Below is a small trained network, with its code and all its weights. Each question gives an input and a class and asks what happens when units are switched off, that is, made to give their printed mean instead of their output.

import numpy as np


def w(rows, s, z=0):
    codes = np.array(rows[::2]) - 128.0
    scale = np.full(codes.shape[1], s)
    scale[-1] = z or s
    return codes * scale


def norm(h):
    return h / np.sqrt((h * h).mean(-1, keepdims=True) + 1e-5)


def f(y):
    return np.maximum(y, 0)


def log_softmax(a):
    a = a - a.max(-1, keepdims=True)
    return a - np.log(np.exp(a).sum(-1, keepdims=True))


def net(x, mask):
    res = np.array(x, float).reshape(1, 5) / 4 @ E
    u = 0
    for l in range(3):
        y = f(norm(res) @ A[l][:, :-1].T + A[l][:, -1])
        res = res + np.where(mask[u : u + 3], y, B[l][:, -1]) @ B[l][:, :-1]
        u += 3
    return log_softmax(norm(res)[-1] @ U[:, :-1].T + U[:, -1])


A, B = {}, {}
E = w([
[103,169,54,79,217,137,126,140,121,196,170],'x0',
[130,140,123,113,126,134,123,135,137,125,111],'x1',
[131,125,138,127,133,125,156,96,111,110,136],'x2',
[2,148,202,104,163,117,129,106,70,162,105],'x3',
[175,110,137,149,80,119,222,197,48,108,163],'x4',
],0.0085)
A[0] = w([
[171,135,168,141,36,106,54,83,186,89,142,6],'L0N0',
[80,126,255,116,75,124,149,115,32,170,138,63],'L0N1',
[106,130,115,180,22,32,165,231,75,51,65,45],'L0N2',
],0.0047,0.0027)
B[0] = w([
[65,86,119,54,112,73,148,108,141,171,162,211],'L0N0',
[137,180,127,112,92,169,93,219,207,113,26,254],'L0N1',
[157,159,162,149,108,150,81,149,152,2,163,247],'L0N2',
],0.0072,0.0037)
A[1] = w([
[162,52,126,126,91,46,175,114,183,121,80,57],'L1N0',
[127,88,178,152,3,135,113,68,206,144,77,215],'L1N1',
[75,183,158,108,138,98,117,119,112,160,95,1],'L1N2',
],0.0061,0.00098)
B[1] = w([
[254,144,39,93,46,64,70,107,103,206,136,186],'L1N0',
[8,43,89,209,150,191,187,98,17,194,36,254],'L1N1',
[131,158,135,254,197,25,56,117,45,150,94,198],'L1N2',
],0.0054,0.0061)
A[2] = w([
[126,233,193,58,139,92,157,242,73,187,169,12],'L2N0',
[168,170,2,201,236,35,116,134,182,70,223,125],'L2N1',
[127,75,62,152,95,160,122,86,215,136,62,79],'L2N2',
],0.0046,0.0011)
B[2] = w([
[190,69,70,96,54,23,254,59,152,170,185,216],'L2N0',
[132,129,174,39,161,136,94,115,159,66,152,254],'L2N1',
[141,131,151,176,107,74,198,64,177,153,184,217],'L2N2',
],0.0096,0.0043)
U = w([
[102,39,52,154,65,15,200,69,153,202,119,254],'0',
[54,83,222,188,144,160,64,84,80,181,30,147],'1',
[160,169,128,67,179,153,39,69,217,134,167,146],'2',
[47,130,169,71,254,61,52,121,87,190,134,57],'3',
[202,42,162,194,29,114,122,151,120,77,149,78],'4',
[93,212,224,150,56,164,172,231,75,86,39,27],'5',
[188,96,91,35,145,142,201,184,165,124,200,46],'6',
],0.0067,0.0029)

Each question gives the input, the list of numbers given to net, and the class t.
The units are the neurons (one row each of A and B). Each row of codes is followed by its name. A weight is (code - 128) times the scale printed after its matrix; where a second scale follows, it is the last column's (A, B and U).
mask holds one flag per neuron, layer by layer. A switched-off neuron (its flag False) gives its mean, the last column of its row in B, instead of its output. The means were averaged over made-up inputs and are rounded, as every weight is.
A unit's drop is (log p(t) with every unit on - log p(t) with that unit switched off) / (log p(t) with every unit on - log p(t) with every unit switched off).
The circuit of an input: a set's keep is (log p(t) with only the set's units on - log p(t) with every unit switched off) / (log p(t) with every unit on - log p(t) with every unit switched off). Starting from all 9 units, units are removed one at a time, each time the one whose removal leaves the highest keep (on an exact tie, the one counted first), for as long as the keep stays at least 0.8.
circuit, biggest first: the units of the circuit, biggest drop first
unit that matters most: the unit with the biggest drop
top k neurons: the k neurons with the biggest drops, biggest first
k most important neurons of layer l: the k neurons of layer l with the biggest drops, biggest first
drop of u: that unit's drop, to one decimal
input [-7,-7,-6,-8,-5], class 0: top 2 neurons : L1N1, L0N0
input [2,-6,7,-3,3], class 6: top 2 neurons : L1N1, L1N2
input [-3,-8,2,1,3], class 5: circuit, biggest first : L0N1, L2N0
input [4,6,7,-7,-1], class 2: unit that matters most : L2N1
input [-7,5,3,-1,-3], class 0: circuit, biggest first : L0N0, L2N2
input [-7,4,-5,-1,-7], class 0: circuit, biggest first : L2N2, L0N0
input [-6,-7,-5,-8,-1], class 0: circuit, biggest first : L1N1, L0N0
input [-7,7,-4,-3,-2], class 0: top 4 neurons : L0N0, L1N1, L2N2, L1N0
input [6,4,-6,8,1], class 0: 2 most important neurons of layer 2 : L2N0, L2N1
input [-5,4,6,-6,-2], class 0: drop of L0N0 : 0.2
input [-6,5,3,-6,-8], class 0: drop of L2N2 : 0.1
input [-6,7,-7,-1,-8], class 0: drop of L2N1 : 0.1
